Here is a tiny trained network, its code and every weight. The questions are about switching its units off for an input and a class, where a switched-off unit gives its printed mean instead of its output.

import numpy as np


def w(rows, s, z=0):
    codes = np.array(rows[::2]) - 128.0
    scale = np.full(codes.shape[1], s)
    scale[-1] = z or s
    return codes * scale


def f(y):
    return y / 2 * (1 + np.tanh(0.7978845608 * (y + 0.044715 * y**3)))


def log_softmax(a):
    a = a - a.max(-1, keepdims=True)
    return a - np.log(np.exp(a).sum(-1, keepdims=True))


def net(x, mask):
    res = np.array(x, float).reshape(1, 4) / 4 @ E
    y = f(res @ A[0][:, :-1].T + A[0][:, -1])
    res = res + np.where(mask, y, B[0][:, -1]) @ B[0][:, :-1]
    return log_softmax(res[-1] @ U[:, :-1].T + U[:, -1])


A, B = {}, {}
E = w([
[123,136,142,138,125],'x0',
[138,1,244,49,225],'x1',
[111,48,56,186,70],'x2',
[254,131,190,95,16],'x3',
],0.0052)
A[0] = w([
[63,108,253,43,123,140],'n1',
[171,186,147,50,175,213],'n2',
[242,150,189,117,74,180],'n3',
[126,111,223,58,166,133],'n4',
[122,26,50,187,82,213],'n5',
[158,239,53,180,59,39],'n6',
[123,20,102,44,140,144],'n7',
[145,218,119,250,92,60],'n8',
[30,115,44,157,254,88],'n9',
[123,175,71,149,66,26],'n10',
[194,118,176,95,32,186],'n11',
[139,205,254,168,175,75],'n12',
[172,19,181,100,164,11],'n13',
[140,213,109,8,174,253],'n14',
],0.0073,0.003)
B[0] = w([
[163,7,79,173,158,222],'n1',
[84,41,98,103,114,207],'n2',
[57,142,188,124,54,233],'n3',
[172,129,41,157,190,221],'n4',
[5,27,75,105,35,223],'n5',
[220,113,112,158,205,237],'n6',
[203,126,77,146,157,185],'n7',
[200,113,70,162,216,202],'n8',
[26,193,254,178,134,255],'n9',
[196,123,165,184,218,167],'n10',
[49,193,188,104,90,225],'n11',
[145,29,61,112,112,164],'n12',
[218,216,162,226,176,188],'n13',
[74,111,65,105,116,228],'n14',
],0.0063,0.0043)
U = w([
[101,91,38,69,103,253],'0',
[230,142,102,198,178,29],'1',
[95,146,66,26,106,209],'2',
[83,181,254,123,117,46],'3',
],0.0073,0.0032)

Each question gives the input, the list of numbers given to net, and the class t.
The units are the neurons (one row each of A and B). Each row of codes is followed by its name. A weight is (code - 128) times the scale printed after its matrix; where a second scale follows, it is the last column's (A, B and U).
mask holds one flag per neuron, in row order. A switched-off neuron (its flag False) gives its mean, the last column of its row in B, instead of its output. The means were averaged over made-up inputs and are rounded, as every weight is.
A unit's drop is (log p(t) with every unit on - log p(t) with that unit switched off) / (log p(t) with every unit on - log p(t) with every unit switched off).
The circuit of an input: a set's keep is (log p(t) with only the set's units on - log p(t) with every unit switched off) / (log p(t) with every unit on - log p(t) with every unit switched off). Starting from the 12 units with the biggest drops (on a tie, the unit counted first), units are removed one at a time, each time the one whose removal leaves the highest keep (on an exact tie, the one counted first), for as long as the keep stays at least 0.8.
circuit, biggest first: the units of the circuit, biggest drop first
top k neurons: the k neurons with the biggest drops, biggest first
drop when u is switched off: that unit's drop, to one decimal
input [-3,-2,5,-6], class 3: circuit, biggest first	(n9)
input [-2,8,3,3], class 1: circuit, biggest first	(n13 n7)
input [-1,-1,0,6], class 3: circuit, biggest first	(n11 n3)
input [5,8,0,2], class 1: circuit, biggest first	(n13 n4)
input [1,8,2,8], class 1: top 3 neurons	(n13 n4 n1)
input [2,-7,-1,2], class 1: top 2 neurons	(n6 n8)
input [-5,-6,-4,8], class 3: top 2 neurons	(n3 n11)
input [-2,-7,6,-4], class 1: top 3 neurons	(n6 n10 n8)
input [-1,-8,-7,2], class 1: top 4 neurons	(n6 n8 n5 n10)
input [-3,-2,3,7], class 3: top 2 neurons	(n11 n3)
input [1,-8,4,1], class 1: top 3 neurons	(n6 n10 n8)
input [0,7,3,0], class 1: drop when n5 is switched off	0.0
input [2,7,6,-2], class 1: drop when n2 is switched off	0.1
input [4,7,-1,4], class 1: drop when n5 is switched off	0.2
